Here is a tiny trained network, its code and every weight. The questions are about switching its units off for an input and a class, where a switched-off unit gives its printed mean instead of its output.

import numpy as np


def w(rows, s, z=0):
    codes = np.array(rows[::2]) - 128.0
    scale = np.full(codes.shape[1], s)
    scale[-1] = z or s
    return codes * scale


def norm(h):
    return h / np.sqrt((h * h).mean(-1, keepdims=True) + 1e-5)


def f(y):
    return np.maximum(y, 0)


def log_softmax(a):
    a = a - a.max(-1, keepdims=True)
    return a - np.log(np.exp(a).sum(-1, keepdims=True))


def net(x, mask):
    res = np.array(x, float).reshape(1, 8) / 4 @ E
    u = 0
    for l in range(2):
        y = f(norm(res) @ A[l][:, :-1].T + A[l][:, -1])
        res = res + np.where(mask[u : u + 10], y, B[l][:, -1]) @ B[l][:, :-1]
        u += 10
    return log_softmax(norm(res)[-1] @ U[:, :-1].T + U[:, -1])


A, B = {}, {}
E = w([
[128,123,128,118,128,136,121,130,126,118,140,130],'x0',
[132,119,146,139,103,113,134,147,132,132,119,133],'x1',
[199,174,143,58,57,144,131,109,103,254,194,208],'x2',
[127,130,128,123,130,143,117,121,118,112,141,131],'x3',
[63,245,200,113,96,121,52,135,215,137,199,67],'x4',
[122,150,145,148,139,143,139,115,116,128,122,133],'x5',
[30,125,137,69,102,22,202,100,67,115,176,126],'x6',
[132,127,115,119,118,122,112,105,126,127,114,119],'x7',
],0.006)
A[0] = w([
[182,115,135,90,86,197,168,106,100,254,172,183,3],'0.n0',
[127,200,151,92,83,109,97,127,186,140,173,167,42],'0.n1',
[243,123,103,175,142,208,65,151,184,158,116,154,52],'0.n2',
[82,156,159,153,129,118,125,118,146,147,163,91,39],'0.n3',
[155,195,108,126,96,126,105,141,75,179,152,138,27],'0.n4',
[202,88,68,123,145,138,178,165,43,143,121,206,10],'0.n5',
[58,143,114,84,91,33,208,89,54,134,202,165,45],'0.n6',
[118,124,120,165,110,144,131,164,104,86,114,124,80],'0.n7',
[121,113,154,116,136,63,155,129,180,137,93,135,84],'0.n8',
[218,135,137,155,95,119,80,115,158,104,126,149,8],'0.n9',
],0.0061,0.0021)
B[0] = w([
[182,123,167,61,222,77,76,124,121,77,101,147,229],'0.n0',
[103,53,121,153,132,138,166,72,199,115,97,168,211],'0.n1',
[43,173,87,122,103,162,170,174,2,215,132,46,240],'0.n2',
[144,49,64,128,86,155,136,118,153,116,122,168,178],'0.n3',
[173,133,156,121,118,54,137,160,152,71,99,128,174],'0.n4',
[73,107,140,194,80,148,143,34,206,115,189,169,220],'0.n5',
[84,155,87,113,93,212,108,204,33,217,95,65,254],'0.n6',
[113,111,105,127,161,105,62,138,129,110,163,148,155],'0.n7',
[131,158,117,158,184,156,114,104,109,141,137,104,150],'0.n8',
[96,168,115,104,90,159,147,172,110,136,117,96,164],'0.n9',
],0.0066,0.0068)
A[1] = w([
[73,114,92,213,176,109,97,144,117,55,98,55,62],'1.n0',
[176,129,144,110,133,180,95,141,109,151,96,120,27],'1.n1',
[241,197,123,185,168,212,106,178,150,165,104,143,156],'1.n2',
[151,102,83,161,93,135,134,56,115,101,136,236,67],'1.n3',
[100,100,109,108,101,125,139,168,201,161,101,124,67],'1.n4',
[103,109,123,170,220,80,128,139,169,5,97,98,5],'1.n5',
[168,71,112,158,130,114,175,98,79,101,51,153,119],'1.n6',
[230,164,185,34,135,87,89,76,135,213,162,217,38],'1.n7',
[99,97,102,138,81,145,156,72,190,154,108,164,18],'1.n8',
[77,187,185,121,90,138,75,119,255,142,169,85,71],'1.n9',
],0.0059,0.0017)
B[1] = w([
[208,153,185,55,102,89,120,148,122,136,121,152,254],'1.n0',
[122,108,101,115,120,114,104,164,125,116,160,138,157],'1.n1',
[58,83,116,85,80,96,136,159,98,163,143,88,180],'1.n2',
[118,140,153,169,167,112,146,89,234,145,168,130,175],'1.n3',
[134,172,124,151,175,145,115,114,100,93,126,157,168],'1.n4',
[209,202,157,100,126,95,99,141,115,103,101,143,201],'1.n5',
[84,142,113,141,106,163,108,117,226,152,199,144,187],'1.n6',
[211,176,157,167,158,83,101,175,156,3,67,77,216],'1.n7',
[140,79,151,177,178,169,126,119,151,101,168,181,169],'1.n8',
[123,23,86,194,167,158,207,32,142,164,170,203,220],'1.n9',
],0.007,0.0063)
U = w([
[38,134,92,105,91,165,128,196,44,193,117,58,251],'0',
[237,175,195,85,152,51,104,156,131,56,92,151,50],'1',
[101,47,119,206,155,158,173,5,184,120,168,203,69],'2',
],0.012,0.0024)

Each question gives the input, the list of numbers given to net, and the class t.
The units are the neurons (one row each of A and B). Each row of codes is followed by its name. A weight is (code - 128) times the scale printed after its matrix; where a second scale follows, it is the last column's (A, B and U).
mask holds one flag per neuron, layer by layer. A switched-off neuron (its flag False) gives its mean, the last column of its row in B, instead of its output. The means were averaged over made-up inputs and are rounded, as every weight is.
A unit's drop is (log p(t) with every unit on - log p(t) with that unit switched off) / (log p(t) with every unit on - log p(t) with every unit switched off).
The circuit of an input: a set's keep is (log p(t) with only the set's units on - log p(t) with every unit switched off) / (log p(t) with every unit on - log p(t) with every unit switched off). Starting from the 12 units with the biggest drops (on a tie, the unit counted first), units are removed one at a time, each time the one whose removal leaves the highest keep (on an exact tie, the one counted first), for as long as the keep stays at least 0.8.
units of the circuit, in order: the units of the circuit, biggest drop first
most important unit: the unit with the biggest drop
top k neurons: the k neurons with the biggest drops, biggest first
top k neurons in layer l: the k neurons of layer l with the biggest drops, biggest first
drop of u: that unit's drop, to one decimal
input [2,-1,7,0,-4,-4,4,6], class 1: most important unit -> 0.n0
input [5,4,5,-5,4,4,2,5], class 1: top 3 neurons -> [0.n0; 1.n7; 0.n5]
input [-3,-7,6,1,4,4,5,6], class 1: top 2 neurons -> [0.n2; 0.n0]
input [1,6,-5,4,5,-5,-6,-3], class 0: top 3 neurons -> [0.n5; 0.n2; 0.n0]
input [-4,1,-6,-3,8,3,6,-1], class 2: top 2 neurons -> [1.n9; 0.n2]
input [-4,-4,0,-8,5,-4,4,-1], class 2: top 2 neurons in layer 0 -> [0.n2; 0.n1]
input [-5,-7,4,3,8,0,-6,-7], class 2: top 2 neurons -> [1.n9; 0.n6]
input [-2,-1,4,-8,-2,-2,-4,0], class 0: top 2 neurons in layer 1 -> [1.n0; 1.n5]
input [1,-5,-7,-7,0,6,-7,8], class 0: top 2 neurons -> [0.n2; 0.n0]
input [0,-2,4,4,1,-4,-2,-7], class 1: top 2 neurons -> [0.n0; 0.n6]
input [-5,3,0,-8,-6,-6,-6,-1], class 0: top 3 neurons -> [0.n2; 0.n1; 1.n9]
input [8,-1,-3,6,4,7,0,0], class 2: top 2 neurons -> [1.n9; 0.n0]
input [-5,2,3,-4,4,1,1,7], class 2: top 2 neurons -> [0.n1; 1.n9]
input [-4,3,-5,5,-4,1,-3,0], class 1: top 2 neurons -> [0.n6; 1.n0]
input [-2,-4,4,-7,-4,-4,2,3], class 1: units of the circuit, in order -> [0.n0]
input [-7,5,3,7,6,-8,4,5], class 2: top 2 neurons in layer 0 -> [0.n1; 0.n2]
input [5,4,2,8,6,5,-8,6], class 0: top 2 neurons in layer 0 -> [0.n2; 0.n5]
input [-3,-7,3,-6,-2,-4,-4,5], class 0: drop of 0.n2 -> 6.4
input [7,6,-8,8,-3,8,2,3], class 1: drop of 0.n5 -> 0.0
input [7,7,3,4,-2,2,-7,6], class 0: drop of 0.n2 -> 0.4
input [-3,-5,-6,-5,0,-7,-4,2], class 1: units of the circuit, in order -> [1.n0]
